Here is a tiny trained network, its code and every weight. The questions are about switching its units off for an input and a class, where a switched-off unit gives its printed mean instead of its output.

import numpy as np


def w(rows, s, z=0):
    codes = np.array(rows[::2]) - 128.0
    scale = np.full(codes.shape[1], s)
    scale[-1] = z or s
    return codes * scale


def norm(h):
    return h / np.sqrt((h * h).mean(-1, keepdims=True) + 1e-5)


def f(y):
    return np.maximum(y, 0)


def log_softmax(a):
    a = a - a.max(-1, keepdims=True)
    return a - np.log(np.exp(a).sum(-1, keepdims=True))


def net(x, mask):
    res = np.array(x, float).reshape(1, 4) / 4 @ E
    u = 0
    for l in range(2):
        y = f(norm(res) @ A[l][:, :-1].T + A[l][:, -1])
        res = res + np.where(mask[u : u + 8], y, B[l][:, -1]) @ B[l][:, :-1]
        u += 8
    return log_softmax(norm(res)[-1] @ U[:, :-1].T + U[:, -1])


A, B = {}, {}
E = w([
[130,86,54,118,87,51,133,71,171,225],'x0',
[117,202,165,119,114,152,27,123,171,151],'x1',
[175,165,119,126,4,173,61,220,73,142],'x2',
[47,72,192,182,124,177,149,101,89,161],'x3',
],0.0039)
A[0] = w([
[94,167,221,122,184,177,95,142,126,90,2],'L0N1',
[69,150,255,167,151,191,80,127,145,93,66],'L0N2',
[66,121,171,217,84,184,101,145,92,145,29],'L0N3',
[148,180,86,77,135,68,85,95,221,143,180],'L0N4',
[76,53,127,153,164,75,175,45,141,167,91],'L0N5',
[75,69,160,191,100,184,142,109,107,128,101],'L0N6',
[78,69,137,169,76,96,108,39,149,242,163],'L0N7',
[131,121,104,89,200,72,168,59,191,161,76],'L0N8',
],0.0076,0.003)
B[0] = w([
[101,73,170,176,193,90,150,186,169,70,188],'L0N1',
[91,46,165,189,209,100,110,188,187,38,218],'L0N2',
[130,69,155,119,148,107,161,222,113,91,198],'L0N3',
[159,126,140,97,75,70,101,69,173,146,224],'L0N4',
[68,55,59,198,190,203,157,151,82,123,237],'L0N5',
[97,126,89,128,136,155,184,118,77,152,200],'L0N6',
[158,153,168,131,173,93,100,139,196,2,254],'L0N7',
[82,98,165,178,183,145,140,207,87,79,222],'L0N8',
],0.0085,0.0081)
A[1] = w([
[64,127,166,153,146,137,127,33,166,114,28],'L1N1',
[71,116,132,145,135,179,64,62,169,160,4],'L1N2',
[70,133,129,144,164,140,142,100,114,169,25],'L1N3',
[5,225,132,32,160,121,132,91,114,154,2],'L1N4',
[114,159,185,144,152,163,119,145,127,133,114],'L1N5',
[106,165,144,93,142,243,157,56,108,208,14],'L1N6',
[133,121,133,131,90,138,112,157,104,152,150],'L1N7',
[111,91,121,115,98,113,162,104,89,169,120],'L1N8',
],0.013,0.012)
B[1] = w([
[93,143,64,176,187,188,93,102,73,151,144],'L1N1',
[149,253,23,33,114,197,209,172,86,158,128],'L1N2',
[121,166,71,113,159,169,149,90,105,150,133],'L1N3',
[152,156,83,99,126,134,167,188,112,123,128],'L1N4',
[93,88,123,158,159,108,143,156,115,98,254],'L1N5',
[91,109,188,117,120,63,68,65,103,127,128],'L1N6',
[101,129,133,105,98,149,170,142,98,151,217],'L1N7',
[99,141,113,102,113,147,169,150,99,138,146],'L1N8',
],0.014,0.0025)
U = w([
[117,151,124,71,41,194,187,156,46,203,123],'0',
[67,119,42,176,185,245,146,27,76,240,2],'1',
[91,49,136,195,244,122,155,199,135,45,166],'2',
[223,195,186,66,81,58,41,23,231,121,113],'3',
],0.011,0.006)

Each question gives the input, the list of numbers given to net, and the class t.
The units are the neurons (one row each of A and B). Each row of codes is followed by its name. A weight is (code - 128) times the scale printed after its matrix; where a second scale follows, it is the last column's (A, B and U).
mask holds one flag per neuron, layer by layer. A switched-off neuron (its flag False) gives its mean, the last column of its row in B, instead of its output. The means were averaged over made-up inputs and are rounded, as every weight is.
A unit's drop is (log p(t) with every unit on - log p(t) with that unit switched off) / (log p(t) with every unit on - log p(t) with every unit switched off).
most important unit: the unit with the biggest drop
top k neurons: the k neurons with the biggest drops, biggest first
top k neurons in layer l: the k neurons of layer l with the biggest drops, biggest first
drop when u is switched off: that unit's drop, to one decimal
input [3,-3,2,-6], class 3: most important unit => L0N5
input [0,0,6,-3], class 0: top 2 neurons => [L0N7; L1N7]
input [-1,-1,3,-2], class 0: top 3 neurons => [L0N2; L0N7; L0N8]
input [-2,-6,6,-3], class 0: top 2 neurons => [L0N7; L0N2]
input [1,5,-4,-7], class 3: top 2 neurons => [L0N4; L0N5]
input [3,1,6,-2], class 0: top 3 neurons in layer 0 => [L0N7; L0N2; L0N1]
input [-5,1,5,-7], class 0: top 3 neurons in layer 0 => [L0N7; L0N2; L0N8]
input [2,6,7,-2], class 0: top 2 neurons => [L0N7; L1N7]
input [-3,-2,3,-6], class 0: top 2 neurons => [L0N7; L0N2]
input [1,1,5,-2], class 0: top 2 neurons => [L0N7; L1N7]
input [1,1,5,-1], class 0: drop when L0N7 is switched off => 0.6
input [1,7,-3,-6], class 3: drop when L0N4 is switched off => 0.7
input [-3,-6,2,2], class 0: drop when L0N7 is switched off => 0.6
input [6,8,0,2], class 3: most important unit => L0N4
